Below is a small trained network, with its code and all its weights. Each question gives an input and a target symbol and asks what happens when units are switched off, that is, made to give their printed mean instead of their output.

import numpy as np


def w(rows, s, z=0):
    codes = np.array(rows[::2]) - 128.0
    scale = np.full(codes.shape[1], s)
    scale[-1] = z or s
    return codes * scale


def norm(h):
    return h / np.sqrt((h * h).mean(-1, keepdims=True) + 1e-5)


def f(y):
    return np.maximum(y, 0)


def softmax(a):
    e = np.exp(a - a.max(-1, keepdims=True))
    return e / e.sum(-1, keepdims=True)


def log_softmax(a):
    a = a - a.max(-1, keepdims=True)
    return a - np.log(np.exp(a).sum(-1, keepdims=True))


def net(x, mask):
    ids = ['αγεηλμξπτφψω'.index(c) for c in x.split()]
    T = len(ids)
    res = E[ids] + P[:T]
    u = 0
    for l in range(3):
        q, k, v = (norm(res) @ M[l].T for M in (Q, K, V))
        z = softmax(np.where(np.tri(T) > 0, q @ k.T / 3**0.5, -1e9)) @ v
        res = res + np.where(mask[u], z, O[l][:, -1]) @ O[l][:, :-1]
        u += 1
        y = f(norm(res) @ A[l][:, :-1].T + A[l][:, -1])
        res = res + np.where(mask[u : u + 4], y, B[l][:, -1]) @ B[l][:, :-1]
        u += 4
    return log_softmax(norm(res)[-1] @ U[:, :-1].T + U[:, -1])


Q, K, V, O, A, B = {}, {}, {}, {}, {}, {}
E = w([
[72,172,134,98,110],'α',
[172,163,148,59,94],'γ',
[111,132,47,130,50],'ε',
[84,80,125,185,61],'η',
[39,124,145,138,181],'λ',
[57,238,131,202,116],'μ',
[217,60,106,78,249],'ξ',
[164,23,149,89,146],'π',
[103,103,100,89,124],'τ',
[124,178,53,119,125],'φ',
[79,110,185,85,138],'ψ',
[161,122,104,145,144],'ω',
],0.015)
P = w([
[91,159,204,253,90],'0',
[104,168,196,209,90],'1',
[113,155,176,150,106],'2',
[120,129,171,109,109],'3',
[121,108,152,75,123],'4',
[128,94,154,36,126],'5',
[120,64,149,26,125],'6',
],0.0035)
Q[0] = w([
[235,130,161,165,98],'L0H1',
[94,86,174,2,193],'L0H1',
[165,107,99,90,197],'L0H1',
],0.0095)
K[0] = w([
[179,145,100,183,120],'L0H1',
[170,175,165,1,114],'L0H1',
[242,136,111,126,78],'L0H1',
],0.0074)
V[0] = w([
[87,77,107,168,3],'L0H1',
[159,108,213,237,134],'L0H1',
[116,73,67,251,205],'L0H1',
],0.0041)
O[0] = w([
[255,66,116,22,192,255],'L0H1',
[166,104,86,35,73,160],'L0H1',
[22,104,18,17,216,110],'L0H1',
],0.0031,0.0022)
A[0] = w([
[131,86,136,115,151,72],'L0N1',
[144,157,117,109,111,60],'L0N2',
[99,117,123,77,86,255],'L0N3',
[119,96,119,2,134,94],'L0N4',
],0.0093,0.0026)
B[0] = w([
[94,196,1,111,26,155],'L0N1',
[120,178,107,117,73,142],'L0N2',
[144,129,188,188,116,253],'L0N3',
[168,110,131,238,85,209],'L0N4',
],0.0071,0.0056)
Q[1] = w([
[65,154,138,254,21],'L1H1',
[159,103,200,151,62],'L1H1',
[65,180,188,69,223],'L1H1',
],0.0081)
K[1] = w([
[182,195,133,104,101],'L1H1',
[129,113,164,74,71],'L1H1',
[2,136,186,142,169],'L1H1',
],0.0099)
V[1] = w([
[4,96,154,106,172],'L1H1',
[18,164,142,72,102],'L1H1',
[212,203,104,146,61],'L1H1',
],0.0036)
O[1] = w([
[219,100,116,187,138,25],'L1H1',
[49,151,222,236,77,72],'L1H1',
[71,254,54,100,159,249],'L1H1',
],0.0054,0.0017)
A[1] = w([
[82,1,79,103,141,253],'L1N1',
[80,108,49,5,109,206],'L1N2',
[97,124,130,173,178,50],'L1N3',
[197,87,214,194,168,115],'L1N4',
],0.0054,0.0021)
B[1] = w([
[94,186,180,100,95,254],'L1N1',
[2,102,116,23,80,213],'L1N2',
[81,181,74,144,224,141],'L1N3',
[23,195,118,19,69,208],'L1N4',
],0.0068,0.0036)
Q[2] = w([
[152,93,142,147,139],'L2H1',
[114,166,106,170,113],'L2H1',
[69,168,169,103,4],'L2H1',
],0.015)
K[2] = w([
[65,143,77,105,197],'L2H1',
[59,125,170,180,41],'L2H1',
[186,254,179,67,1],'L2H1',
],0.0096)
V[2] = w([
[20,54,116,115,254],'L2H1',
[174,208,201,24,197],'L2H1',
[102,39,139,207,152],'L2H1',
],0.0054)
O[2] = w([
[2,124,163,188,181,3],'L2H1',
[172,181,192,84,129,64],'L2H1',
[71,133,169,166,195,88],'L2H1',
],0.0084,0.004)
A[2] = w([
[161,213,126,253,130,152],'L2N1',
[155,206,6,64,204,38],'L2N2',
[134,76,88,149,81,168],'L2N3',
[102,111,153,60,181,250],'L2N4',
],0.0072,0.0018)
B[2] = w([
[201,80,61,64,219,177],'L2N1',
[85,109,254,159,96,220],'L2N2',
[157,140,174,163,213,252],'L2N3',
[243,91,70,152,212,181],'L2N4',
],0.0087,0.0037)
U = w([
[118,154,22,150,47,51],'α',
[178,55,107,64,94,69],'γ',
[58,77,99,12,156,113],'ε',
[25,233,107,107,115,86],'η',
[133,140,119,124,148,39],'λ',
[148,67,167,109,210,157],'μ',
[191,95,70,208,141,135],'ξ',
[114,100,141,237,102,205],'π',
[49,141,160,172,216,159],'τ',
[119,193,78,162,185,254],'φ',
[99,164,251,118,145,93],'ψ',
[206,198,134,88,126,172],'ω',
],0.014,0.0061)

Each question gives the input, a string of symbols that net reads in full, and the target symbol t.
The units are the heads (3 rows each of Q, K, V and O) and the neurons (one row each of A and B). Each row of codes is followed by its name. A weight is (code - 128) times the scale printed after its matrix; where a second scale follows, it is the last column's (O, A, B and U).
mask holds one flag per unit, layer by layer, with each layer's heads first. A switched-off unit (its flag False) gives its mean, the last column of its rows in O or B, instead of its output. The means were averaged over made-up inputs and are rounded, as every weight is.
A unit's drop is (log p(t) with every unit on - log p(t) with that unit switched off) / (log p(t) with every unit on - log p(t) with every unit switched off).
The circuit of an input: a set's keep is (log p(t) with only the set's units on - log p(t) with every unit switched off) / (log p(t) with every unit on - log p(t) with every unit switched off). Starting from the 12 units with the biggest drops (on a tie, the unit counted first), units are removed one at a time, each time the one whose removal leaves the highest keep (on an exact tie, the one counted first), for as long as the keep stays at least 0.8.
circuit, biggest first: the units of the circuit, biggest drop first
k most important neurons: the k neurons with the biggest drops, biggest first
top k neurons in layer l: the k neurons of layer l with the biggest drops, biggest first
drop when u is switched off: that unit's drop, to one decimal
input η ψ λ ε ω, target ε: circuit, biggest first : [L1H1, L1N2, L0N3]
input η ψ ψ ξ γ λ, target ω: circuit, biggest first : [L2H1]
input η ε η ε η, target α: circuit, biggest first : [L1H1, L2N2]
input μ η ω η, target ε: circuit, biggest first : [L1H1, L0N4]
input η φ τ, target ξ: 2 most important neurons : [L0N4, L2N1]
input ω τ α φ, target η: 2 most important neurons : [L2N2, L1N2]
input ψ γ ξ, target ω: circuit, biggest first : [L0H1, L2H1, L1N4]
input ω ψ ψ ψ λ ε ω, target ψ: 3 most important neurons : [L2N2, L0N4, L1N4]
input η φ φ φ η ψ α, target ω: 4 most important neurons : [L1N2, L2N1, L1N4, L2N2]
input ε η η ω φ ψ ω, target η: top 3 neurons in layer 0 : [L0N1, L0N4, L0N3]
input π τ λ φ, target η: top 2 neurons in layer 1 : [L1N2, L1N1]
input ω ω ε α, target ω: top 2 neurons in layer 1 : [L1N2, L1N4]
input γ π α η, target ω: drop when L2H1 is switched off : 0.8
input η η μ, target φ: drop when L1H1 is switched off : 0.1
input η τ μ, target φ: drop when L0N4 is switched off : 0.1
input ω η φ ψ η, target η: most important neuron : [L0N4]
input η φ η λ ω, target ε: 2 most important neurons : [L1N2, L0N3]
